Here is a tiny trained network, its code and every weight. The questions are about switching its units off for an input and a target symbol, where a switched-off unit gives its printed mean instead of its output.

import numpy as np


def w(rows, s, z=0):
    codes = np.array(rows[::2]) - 128.0
    scale = np.full(codes.shape[1], s)
    scale[-1] = z or s
    return codes * scale


def f(y):
    return np.maximum(y, 0)


def softmax(a):
    e = np.exp(a - a.max(-1, keepdims=True))
    return e / e.sum(-1, keepdims=True)


def log_softmax(a):
    a = a - a.max(-1, keepdims=True)
    return a - np.log(np.exp(a).sum(-1, keepdims=True))


def net(x, mask):
    ids = ['ηλμξσφψω'.index(c) for c in x.split()]
    T = len(ids)
    res = E[ids] + P[:T]
    r = res
    for j in range(3):
        rows = slice(3 * j, 3 * j + 3)
        q, k, v = (r @ M[0][rows].T for M in (Q, K, V))
        z = softmax(np.where(np.tri(T) > 0, q @ k.T / 3**0.5, -1e9)) @ v
        o = O[0][rows]
        res = res + np.where(mask[j], z, o[:, -1]) @ o[:, :-1]
    y = f(res @ A[0][:, :-1].T + A[0][:, -1])
    res = res + np.where(mask[3:27], y, B[0][:, -1]) @ B[0][:, :-1]
    return log_softmax(res[-1] @ U[:, :-1].T + U[:, -1])


Q, K, V, O, A, B = {}, {}, {}, {}, {}, {}
E = w([
[117,218,127],'η',
[239,128,170],'λ',
[23,167,65],'μ',
[117,200,46],'ξ',
[171,41,109],'σ',
[6,40,170],'φ',
[65,83,54],'ψ',
[197,132,78],'ω',
],0.016)
P = w([
[175,175,163],'0',
[188,203,158],'1',
[162,153,144],'2',
[217,175,166],'3',
[198,162,167],'4',
[250,169,212],'5',
[180,125,186],'6',
[223,140,192],'7',
[225,135,191],'8',
[177,151,180],'9',
[200,144,189],'10',
[144,164,155],'11',
[169,139,168],'12',
[143,143,143],'13',
],0.0022)
Q[0] = w([
[131,147,134],'h1',
[186,150,25],'h1',
[30,43,250],'h1',
[137,123,157],'h2',
[145,69,88],'h2',
[171,136,140],'h2',
[69,55,8],'h3',
[129,92,110],'h3',
[115,116,114],'h3',
],0.012)
K[0] = w([
[121,120,120],'h1',
[109,107,191],'h1',
[185,185,80],'h1',
[125,132,107],'h2',
[112,151,171],'h2',
[97,121,137],'h2',
[74,124,252],'h3',
[113,123,134],'h3',
[118,125,154],'h3',
],0.017)
V[0] = w([
[170,176,67],'h1',
[109,108,156],'h1',
[167,174,68],'h1',
[31,111,86],'h2',
[77,255,225],'h2',
[137,92,99],'h2',
[143,131,85],'h3',
[96,123,219],'h3',
[137,133,87],'h3',
],0.0073)
O[0] = w([
[163,166,82,65],'h1',
[111,114,146,154],'h1',
[158,166,88,74],'h1',
[2,129,74,172],'h2',
[87,231,148,2],'h2',
[145,96,124,165],'h2',
[112,133,86,134],'h3',
[154,115,200,115],'h3',
[115,132,95,145],'h3',
],0.0086,0.00089)
A[0] = w([
[110,166,65,58],'n1',
[87,50,133,1],'n2',
[164,115,25,33],'n3',
[98,144,100,136],'n4',
[156,61,125,91],'n5',
[100,88,104,178],'n6',
[159,127,2,8],'n7',
[150,199,140,162],'n8',
[121,175,246,82],'n9',
[142,184,185,170],'n10',
[117,87,144,54],'n11',
[141,127,189,170],'n12',
[65,123,108,67],'n13',
[178,227,151,128],'n14',
[118,90,195,105],'n15',
[95,112,177,71],'n16',
[98,179,163,91],'n17',
[66,76,107,55],'n18',
[138,232,105,58],'n19',
[142,81,176,14],'n20',
[178,46,99,8],'n21',
[198,153,107,96],'n22',
[158,98,7,46],'n23',
[212,189,1,72],'n24',
],0.0073,0.0043)
B[0] = w([
[87,101,55,180],'n1',
[249,83,110,149],'n2',
[246,147,91,174],'n3',
[126,67,113,187],'n4',
[138,163,203,166],'n5',
[154,53,165,215],'n6',
[231,192,27,186],'n7',
[63,154,146,192],'n8',
[42,187,154,152],'n9',
[65,98,153,175],'n10',
[182,151,143,137],'n11',
[48,119,109,176],'n12',
[129,68,78,170],'n13',
[83,173,170,196],'n14',
[74,174,102,162],'n15',
[123,183,129,144],'n16',
[86,75,123,148],'n17',
[178,57,81,170],'n18',
[37,132,54,181],'n19',
[171,162,225,138],'n20',
[198,170,234,155],'n21',
[124,197,175,182],'n22',
[231,92,135,194],'n23',
[168,243,73,254],'n24',
],0.014,0.0041)
U = w([
[73,153,149,18],'η',
[139,165,209,232],'λ',
[99,90,107,211],'μ',
[132,143,113,2],'ξ',
[192,90,199,116],'σ',
[64,7,253,222],'φ',
[170,71,135,113],'ψ',
[181,148,162,10],'ω',
],0.0051,0.0036)

Each question gives the input, a string of symbols that net reads in full, and the target symbol t.
The units are the heads (3 rows each of Q, K, V and O) and the neurons (one row each of A and B). Each row of codes is followed by its name. A weight is (code - 128) times the scale printed after its matrix; where a second scale follows, it is the last column's (O, A, B and U).
mask holds one flag per unit, heads first, then neurons. A switched-off unit (its flag False) gives its mean, the last column of its rows in O or B, instead of its output. The means were averaged over made-up inputs and are rounded, as every weight is.
A unit's drop is (log p(t) with every unit on - log p(t) with that unit switched off) / (log p(t) with every unit on - log p(t) with every unit switched off).
The circuit of an input: a set's keep is (log p(t) with only the set's units on - log p(t) with every unit switched off) / (log p(t) with every unit on - log p(t) with every unit switched off). Starting from the 12 units with the biggest drops (on a tie, the unit counted first), units are removed one at a time, each time the one whose removal leaves the highest keep (on an exact tie, the one counted first), for as long as the keep stays at least 0.8.
circuit, biggest first: the units of the circuit, biggest drop first
most important unit: the unit with the biggest drop
top k neurons: the k neurons with the biggest drops, biggest first
heads that matter: for each layer, one digit per head in row order, 1 if its drop is at least 0.15 and else 0, layers parted by /
drop when u is switched off: that unit's drop, to one decimal
input λ σ ψ σ ψ, target σ: heads that matter	010
input ξ μ ω σ φ η λ φ η η λ σ ξ, target φ: circuit, biggest first	(h1, n24, n7)
input σ ψ λ σ, target σ: top 2 neurons	(n21, n23)
input η μ ψ η ξ λ φ φ σ μ, target φ: circuit, biggest first	(n24, h3, n7, h1)
input η σ λ ψ σ ω λ φ η μ ψ, target φ: circuit, biggest first	(h3, n24)
input ψ μ μ μ μ μ ψ μ μ μ μ η, target μ: most important unit	h2
input φ λ μ μ ξ μ λ η λ σ μ, target φ: circuit, biggest first	(n24, h3, n7)
input ω ξ ξ, target ξ: circuit, biggest first	(h1, n24, h3, n7)
input ξ μ ξ, target ξ: heads that matter	101
input ω ξ ξ μ η ξ η η, target η: heads that matter	010
input μ σ σ σ ξ μ ψ, target ψ: heads that matter	010
input μ μ μ μ, target μ: heads that matter	010
input σ φ σ λ η, target φ: heads that matter	100
input ξ σ ψ μ ω ψ λ σ ω ω, target ω: top 3 neurons	(n24, n7, n3)
input ψ σ μ μ φ η ξ λ σ λ σ λ, target φ: top 2 neurons	(n24, n7)
input σ μ σ σ η η ψ μ σ μ φ ω σ, target φ: drop when n7 is switched off	0.3
input μ φ μ η μ φ η λ, target φ: drop when n7 is switched off	0.1
input μ φ ξ σ η η ω η λ ψ λ μ λ ω, target φ: drop when n24 is switched off	0.3
input ψ ψ ξ ω σ λ ω μ ψ μ ψ ψ, target ψ: top neuron	(n23)
